Rows, each with roughly how far along a hidden order it lies (0 to 9):
(in the rows, 128 means zero)
[117 130 127 128 121 128 131 131 108 132 126 113 126 126 132 112 129 125
 126 126 125 124 136 143 128] : 9
[125 131 128 127 125 128 133 119 112 130 121 113 125 125 146 110 127 124
 124 125 123 115 141 144 130] : 7
[124 130 128 125 122 128 128 128 115 131 125 118 134 126 144 113 128 123
 127 126 123 125 140 142 134] : 8
[152 133 123 161 120 117 117 139   1 148 162  97 133 139 159  94  94  95
 143 127 121 128 115 190 138] : 1
[122 128 129 126 123 129 129 130 114 130 125 120 131 127 149 119 130 127
 129 127 126 125 134 132 129] : 2
[113 125 132 165 136 136  91 172 209 119 145 102  40 120 118 121  90 108
 137 126 138 157  83 128 122] : 0
[127 130 129 125 122 128 130 127 105 127 124 120 124 127 141 118 128 126
 127 127 125 124 139 139 129] : 9
[125 131 128 130 124 128 125 130 120 132 126 123 128 127 142 118 127 124
 124 127 127 127 137 137 129] : 0
[123 130 129 129 121 130 127 127 108 130 125 116 131 126 142 110 127 126
 125 127 125 127 141 141 129] : 6
[124 130 127 130 122 128 124 127 114 135 123 116 126 127 126 112 122 125
 127 126 124 125 138 134 128] : 2
[132 127 127 125 126 128 126 124 136 129 130 130 128 129 124 131 131 135
 130 129 129 129 123 122 129] : 4
[ 62 146 128  99 162 122 121 122 127 149 118 101  97 126 255 106 133 110
 123 132 144 119 151 149 121] : 7
[115 129 129 126 124 129 138 129 125 132 125 120 130 127 121 118 128 126
 124 127 125 127 133 135 127] : 3
[ 57 147 127  95 160 123 118 125 111 151 117 101  93 125 255  98 129 108
 124 130 141 119 156 160 125] : 7
[125 131 128 127 121 129 128 130  88 132 128 117 128 127 129 117 130 126
 126 126 125 126 136 141 131] : 3
[107 136 141 148 146 131 190 205  45 110 131 127 194 136 253  87 136 131
 135 123 103 138 158 126 115] : 8
[123 129 128 129 125 128 129 126 114 127 126 119 128 127 133 120 130 128
 127 127 125 127 137 143 129] : 2
[123 132 129 127 121 129 133 129 100 132 123 117 133 124 141 112 138 129
 124 126 123 124 137 142 128] : 4
[125 129 128 126 121 129 145 123 103 131 125 122 123 127 152 115 128 123
 127 127 126 124 138 145 129] : 5
[127 129 128 129 127 129 128 126 126 129 127 121 122 127 149 131 132 130
 130 127 127 128 131 133 128] : 9
[155 121 111 116 150 126 154  74 155 146 142  80 115 125  77  86  99 132
 101 119 119 116 141  85 106] : 4
[130 128 130 128 126 128 131 133 133 127 128 126 121 127 112 127 129 123
 125 128 128 129 129 130 126] : 1
[102 135 140 145 149 132 190 198  38 110 130 122 193 136 252  84 133 129
 134 122 104 138 160 131 114] : 7
[126 128 128 128 127 129 129 131 110 130 130 126 127 127 144  92 128 125
 127 127 128 127 129 133 127] : 5
[126 130 128 126 121 129 119 125 110 131 125 113 121 126 134 115 127 123
 125 126 124 124 140 144 130] : 2
[164 119 111 116 150 126 158  68 168 153 142  86 113 125  69  94  91 134
 102 118 118 117 140  80 108] : 5
[115 124 132 136 137 136  91 173 203 121 145  95  48 120 131 111  87 106
 134 125 138 155  92 132 121] : 0
[123 130 128 126 123 127 134 124 107 141 125 110 130 126 127 111 127 122
 127 126 124 124 141 135 131] : 4
[148 130 122 162 118 116 112 136   1 149 164 103 125 139 158  93  94  93
 142 126 119 127 112 191 139] : 1
[127 129 128 136 123 129 127 127 122 128 129 123 131 126 128 122 122 125
 127 127 127 127 141 129 128] : 2

Next part:
[120 104  81 137  62 148 156 129 255 123  94  99  37 147  35 130 141 130
 122 203  86 113 118 135 213  66 134 212 140 142  97   4 172  54  65 139
 178 110  96  94 159] : 3
[175 118 170 144  69 121 146 118 161 123 125 103  91 140 132 125 122 130
 151  65 128 122 130  88 163 130 120  88 107 114  67 113  93 166 132 138
 139 142  87 150  78] : 0
[163 123 171 129  74  87 150 117 169 123 132 110  54 121 111 131 123 115
 126  74 125 122 129  94 157 125 130 102 109 116  66  68  94 157 159 146
 143 148 119 126  89] : 2
[155 114 159  87  80 129 166 129 200 127 130 112  74 129 110 134 129 119
  80  89 115 128 129 102 159 133 133  91 116  28  62 121 110 150 158 145
 150 145 137 123 112] : 7
[147 119 136 139  68 134 148 123 209 124 116 109  74 129  97 132 132 113
 124 121 107 120 126 110 162 100 104 144 120 127  27  79 127 120 110 140
 158 132 106 122 119] : 1
[149 122 138 130  74 133 150 124 211 124 122 109  77 162  97 126 129 163
 127 127 114 121 127 112 176 108 133 144 128 160  68  72 159 137 109 141
 144 132 113 128 112] : 2
[151 120 149 132  72 130 147 108 190 125 126 110  98 136 140 132 129 127
 117  78 109 122 128 104 175 107 115 132 116 123  69 123 148 139 108 141
 150 138 114 127 103] : 4
[170 123 130 139  83 136 119 120 161 124 141 112 152 131 113 130 122  79
 123  44 126 123 131  92 148 111 130 101 108 114  45 121  89 169  97 118
 146 145 116 131 128] : 3
[168 135 158 142  77 130 145 130 184 128 131 113  90 138  80 134 129 130
 180 105 112 128 129 105 116 118 133 129 119 132  55  81 109 150 131 157
 188 139 122 131  81] : 1
[159 161 173 129  68 107 150 121 204 125 127 116  81 110  84 142 127 129
 126 141 113 121 128 108 158 114 134 136 117 122  76  87 116 138 115 154
 102 135 126 118 105] : 4
[169 123 115 139  79 129 149 120 166 122 167 109  97 150 103 128 124  89
 148  89 122 118 132  97 142 112 131 113 119 118  65 106  91 148 113 137
 162 114 129 131  84] : 5
[150 121 140 135  66 132 203 142 198 123 122 108  54 139  80 130 128 151
 127 119 118 119 126 108 159 130 135 134 119 122  75  75 119 129 120 140
 188 102 112 127  47] : 9
[169 121 113 152  83 153 144 131 195 123 129 114 111 182 109 135 130 132
 128 102 114 127 129 107 149 113 125 145 149 121  73 122 155 140 117 153
 191 120 118 128  72] : 6
[100 104  96 119  58 149 126 129 255 124  93 104  38 147  80 131 142 128
 132 203  84 115 118 134 199  21 143 233 141 142 100   6 176  59  82 144
 183 109  70 130 160] : 4
[162 112 144  94  57 132 148 131 203 127 124 106  78 127 108 148 116 151
 110 103 111 126 129 104 217 110 134 150 120 124 111  95 117 135 119 143
 134 142 113 129 116] : 9
[155 110 144 127  69 131 161 128 191 126 126 112  75 139 106 128 129 147
 126 119 114 139 127 123 174 140 117 142 123 119  83  91 131 138 140 144
 178 141 113 132  99] : 4
[159 159 151 124  61 137 145 136 197 128 128 115  89 134  45 136 130 150
 127 122 111 129 130 100 215 111 143 146 122 123  99 101 112 137 131 147
 151 109 111 129 111] : 6
[157  79 125 133  76 140 139 104 173 125 129 110 121 136 165 132 126  89
 130  34 117 123 128  98 162 107 113 136 115 123  73  96 109 142 123 112
 145 140 118 138 130] : 2
[176 126 170 130  71 125 148 116 163 125 137 113 105 126 103 129 129  89
  98  60 124 127 131  90 151 142 129 103 109 126  88 185  90 180 137 136
 125 166 165 129 152] : 0
[161 142 149 137  74 116 151 121 178 122 130 108  66 135  43 129 125 124
 147 155 120 119 127 108 160 124 132 123 114 117  50  69 109 144 127 147
 154 135 116 123  88] : 2
[148 109 139 122  70 134 141 131 207 127 122 106  83 136 113 135 133 106
 128  95 107 125 127 116 162  73 136 167 124 125  79  70 125 123 114 145
 158 136 112 147 132] : 2
[165 126 157 134  73 128 146 142 190 124 129 115 113 179 104 132 125 136
 169  91 113 123 134 106 163 125 131 125 142 118  61 104 109 150 125 144
 159 139 118 143  84] : 6
[175 109 164 133  71 125 127 126 183 127 111 113  95 120 114 134 125 129
  86  74 121 127 131  93 213 127 132 110 108 112  81 118  97 145 142 143
 110 148 109 128 185] : 2
